Here is a tiny trained network, its code and every weight. The questions are about switching its units off for an input and a target symbol, where a switched-off unit gives its printed mean instead of its output.

import numpy as np


def w(rows, s, z=0):
    codes = np.array(rows[::2]) - 128.0
    scale = np.full(codes.shape[1], s)
    scale[-1] = z or s
    return codes * scale


def f(y):
    return y / 2 * (1 + np.tanh(0.7978845608 * (y + 0.044715 * y**3)))


def softmax(a):
    e = np.exp(a - a.max(-1, keepdims=True))
    return e / e.sum(-1, keepdims=True)


def log_softmax(a):
    a = a - a.max(-1, keepdims=True)
    return a - np.log(np.exp(a).sum(-1, keepdims=True))


def net(x, mask):
    ids = ['αβγδλμξπσφψω'.index(c) for c in x.split()]
    T = len(ids)
    res = E[ids] + P[:T]
    u = 0
    for l in range(2):
        r = res
        for j in range(2):
            rows = slice(4 * j, 4 * j + 4)
            q, k, v = (r @ M[l][rows].T for M in (Q, K, V))
            z = softmax(np.where(np.tri(T) > 0, q @ k.T / 4**0.5, -1e9)) @ v
            o = O[l][rows]
            res = res + np.where(mask[u + j], z, o[:, -1]) @ o[:, :-1]
        u += 2
        y = f(res @ A[l][:, :-1].T + A[l][:, -1])
        res = res + np.where(mask[u : u + 16], y, B[l][:, -1]) @ B[l][:, :-1]
        u += 16
    return log_softmax(res[-1] @ U[:, :-1].T + U[:, -1])


Q, K, V, O, A, B = {}, {}, {}, {}, {}, {}
E = w([
[129,112,184,130],'α',
[140,217,90,217],'β',
[233,159,165,98],'γ',
[152,109,143,177],'δ',
[44,150,239,126],'λ',
[155,123,139,49],'μ',
[53,118,114,147],'ξ',
[99,131,112,42],'π',
[142,104,147,171],'σ',
[100,230,157,79],'φ',
[65,250,101,186],'ψ',
[148,106,149,176],'ω',
],0.022)
P = w([
[72,129,93,2],'0',
[173,129,87,166],'1',
[169,133,82,158],'2',
[166,136,82,151],'3',
[166,134,82,150],'4',
[163,135,77,146],'5',
[161,135,82,146],'6',
[162,140,78,137],'7',
[157,143,81,134],'8',
[163,146,79,124],'9',
],0.0083)
Q[0] = w([
[110,192,118,51],'L0H1',
[42,96,96,123],'L0H1',
[58,94,56,55],'L0H1',
[110,176,151,132],'L0H1',
[133,38,164,151],'L0H2',
[70,123,167,65],'L0H2',
[219,111,53,151],'L0H2',
[101,126,146,254],'L0H2',
],0.009)
K[0] = w([
[254,36,82,133],'L0H1',
[73,61,134,219],'L0H1',
[116,123,145,81],'L0H1',
[112,105,167,96],'L0H1',
[129,100,139,193],'L0H2',
[134,185,93,120],'L0H2',
[43,68,122,102],'L0H2',
[163,129,135,120],'L0H2',
],0.0091)
V[0] = w([
[102,51,196,60],'L0H1',
[147,210,107,86],'L0H1',
[127,137,100,121],'L0H1',
[157,89,216,103],'L0H1',
[98,14,136,45],'L0H2',
[172,142,122,152],'L0H2',
[57,253,119,150],'L0H2',
[164,143,148,62],'L0H2',
],0.0055)
O[0] = w([
[138,150,167,41,71],'L0H1',
[203,126,3,97,252],'L0H1',
[130,141,119,125,122],'L0H1',
[53,119,152,81,194],'L0H1',
[71,155,35,115,53],'L0H2',
[41,136,137,178,156],'L0H2',
[63,105,25,136,162],'L0H2',
[124,191,204,95,196],'L0H2',
],0.004,0.0026)
A[0] = w([
[163,184,147,78,63],'L0N1',
[154,70,132,70,98],'L0N2',
[66,122,43,110,80],'L0N3',
[75,83,165,97,82],'L0N4',
[247,101,115,141,77],'L0N5',
[108,151,126,103,146],'L0N6',
[168,126,101,116,100],'L0N7',
[84,19,115,21,57],'L0N8',
[127,107,124,192,253],'L0N9',
[47,148,137,120,192],'L0N10',
[98,143,118,45,143],'L0N11',
[102,170,53,136,58],'L0N12',
[21,137,143,182,92],'L0N13',
[136,51,130,64,100],'L0N14',
[123,87,150,166,244],'L0N15',
[212,152,117,130,75],'L0N16',
],0.013,0.0066)
B[0] = w([
[98,132,173,99,187],'L0N1',
[117,195,188,175,148],'L0N2',
[130,141,1,115,145],'L0N3',
[138,71,112,193,144],'L0N4',
[65,109,166,100,255],'L0N5',
[159,112,140,121,144],'L0N6',
[49,183,140,129,159],'L0N7',
[212,119,143,226,141],'L0N8',
[194,151,187,106,209],'L0N9',
[165,31,106,122,189],'L0N10',
[224,91,165,122,159],'L0N11',
[154,139,97,199,148],'L0N12',
[29,96,131,127,180],'L0N13',
[146,202,190,248,134],'L0N14',
[177,150,92,24,193],'L0N15',
[50,131,140,88,217],'L0N16',
],0.0092,0.0091)
Q[1] = w([
[246,121,144,112],'L1H1',
[57,64,87,178],'L1H1',
[52,171,121,115],'L1H1',
[116,95,144,147],'L1H1',
[60,159,88,197],'L1H2',
[95,162,138,89],'L1H2',
[62,87,119,63],'L1H2',
[82,93,105,170],'L1H2',
],0.014)
K[1] = w([
[203,110,111,168],'L1H1',
[62,252,157,100],'L1H1',
[5,140,190,112],'L1H1',
[127,77,27,20],'L1H1',
[40,193,50,173],'L1H2',
[83,143,161,53],'L1H2',
[44,62,109,61],'L1H2',
[56,117,40,199],'L1H2',
],0.011)
V[1] = w([
[92,63,134,211],'L1H1',
[126,138,183,118],'L1H1',
[128,192,102,143],'L1H1',
[131,119,118,162],'L1H1',
[65,134,218,191],'L1H2',
[254,143,121,107],'L1H2',
[114,58,106,186],'L1H2',
[85,144,126,77],'L1H2',
],0.0085)
O[1] = w([
[171,181,203,159,20],'L1H1',
[187,107,123,231,230],'L1H1',
[129,106,37,67,88],'L1H1',
[111,232,61,46,70],'L1H1',
[171,238,110,150,251],'L1H2',
[188,46,109,144,126],'L1H2',
[43,155,253,121,2],'L1H2',
[155,216,49,30,194],'L1H2',
],0.0049,0.0064)
A[1] = w([
[117,96,69,77,199],'L1N1',
[194,107,128,128,96],'L1N2',
[153,93,29,142,255],'L1N3',
[123,99,99,227,49],'L1N4',
[173,135,10,190,72],'L1N5',
[40,157,151,69,20],'L1N6',
[74,95,183,115,37],'L1N7',
[150,185,101,87,142],'L1N8',
[201,113,143,107,120],'L1N9',
[100,150,139,47,153],'L1N10',
[100,186,169,186,113],'L1N11',
[60,57,134,122,194],'L1N12',
[87,175,111,121,100],'L1N13',
[126,117,45,144,108],'L1N14',
[177,97,137,89,106],'L1N15',
[136,119,122,132,115],'L1N16',
],0.012,0.0085)
B[1] = w([
[198,113,152,26,224],'L1N1',
[92,155,131,162,214],'L1N2',
[149,73,3,144,251],'L1N3',
[77,203,76,34,174],'L1N4',
[138,222,182,122,201],'L1N5',
[194,106,137,254,224],'L1N6',
[53,177,77,107,161],'L1N7',
[122,161,136,126,246],'L1N8',
[75,146,155,175,240],'L1N9',
[37,169,131,87,255],'L1N10',
[163,39,71,25,173],'L1N11',
[128,53,195,123,202],'L1N12',
[107,85,149,191,178],'L1N13',
[86,154,207,109,158],'L1N14',
[49,147,103,163,205],'L1N15',
[118,138,133,117,128],'L1N16',
],0.0083,0.011)
U = w([
[66,138,112,236,54],'α',
[44,123,71,103,61],'β',
[110,135,152,45,38],'γ',
[59,94,189,144,66],'δ',
[137,108,143,155,205],'λ',
[134,116,148,158,178],'μ',
[64,203,202,130,109],'ξ',
[125,62,139,83,66],'π',
[202,146,244,205,151],'σ',
[190,123,214,76,121],'φ',
[157,102,137,152,252],'ψ',
[201,188,126,126,114],'ω',
],0.011)

Each question gives the input, a string of symbols that net reads in full, and the target symbol t.
The units are the heads (4 rows each of Q, K, V and O) and the neurons (one row each of A and B). Each row of codes is followed by its name. A weight is (code - 128) times the scale printed after its matrix; where a second scale follows, it is the last column's (O, A, B and U).
mask holds one flag per unit, layer by layer, with each layer's heads first. A switched-off unit (its flag False) gives its mean, the last column of its rows in O or B, instead of its output. The means were averaged over made-up inputs and are rounded, as every weight is.
A unit's drop is (log p(t) with every unit on - log p(t) with that unit switched off) / (log p(t) with every unit on - log p(t) with every unit switched off).
k most important neurons: the k neurons with the biggest drops, biggest first
k most important neurons of layer l: the k neurons of layer l with the biggest drops, biggest first
heads that matter: for each layer, one digit per head in row order, 1 if its drop is at least 0.15 and else 0, layers parted by /
input γ α γ, target ξ: most important neuron of layer 0 => L0N5
input δ δ β α γ μ α α, target ψ: 3 most important neurons => L0N16, L1N10, L0N15
input λ γ π γ γ λ α, target φ: 3 most important neurons => L1N11, L0N11, L0N10
input ξ α γ ξ σ, target ξ: heads that matter => 00 / 10
input α α π φ σ γ β λ α, target σ: heads that matter => 10 / 01
input λ λ δ α λ ω, target φ: heads that matter => 10 / 11
input ψ ξ ξ γ β α γ α ψ α, target γ: 4 most important neurons => L0N12, L0N10, L1N1, L0N3
input λ γ δ, target φ: 2 most important neurons => L0N11, L1N11
input π σ α λ δ, target δ: heads that matter => 01 / 01
input γ γ γ φ ψ σ β, target ω: 2 most important neurons => L0N9, L1N5
input ψ ψ γ α δ α ψ, target β: 2 most important neurons of layer 1 => L1N4, L1N7
input β α α α γ γ δ γ α, target β: heads that matter => 11 / 11
input ξ β γ γ ξ δ α λ γ α, target ξ: 2 most important neurons of layer 0 => L0N10, L0N3
input ξ ω α, target ξ: heads that matter => 01 / 10
input μ α γ λ σ, target α: heads that matter => 00 / 01
input λ β λ α, target φ: heads that matter => 10 / 11
input ξ γ γ μ γ λ ψ, target β: 4 most important neurons => L1N4, L1N11, L0N13, L0N12
input γ γ ξ σ μ π α ξ π, target α: 2 most important neurons of layer 0 => L0N8, L0N11
input λ ω α μ γ δ, target φ: 3 most important neurons => L0N10, L0N11, L1N11
input ξ φ λ γ σ δ μ δ, target ξ: 2 most important neurons of layer 0 => L0N10, L0N3
input ψ γ γ α, target γ: heads that matter => 10 / 11
input ψ α δ ξ ξ λ λ φ δ, target γ: most important neuron of layer 0 => L0N12
input α γ ω, target σ: heads that matter => 00 / 01
input μ γ α δ γ δ λ ξ, target π: heads that matter => 00 / 00
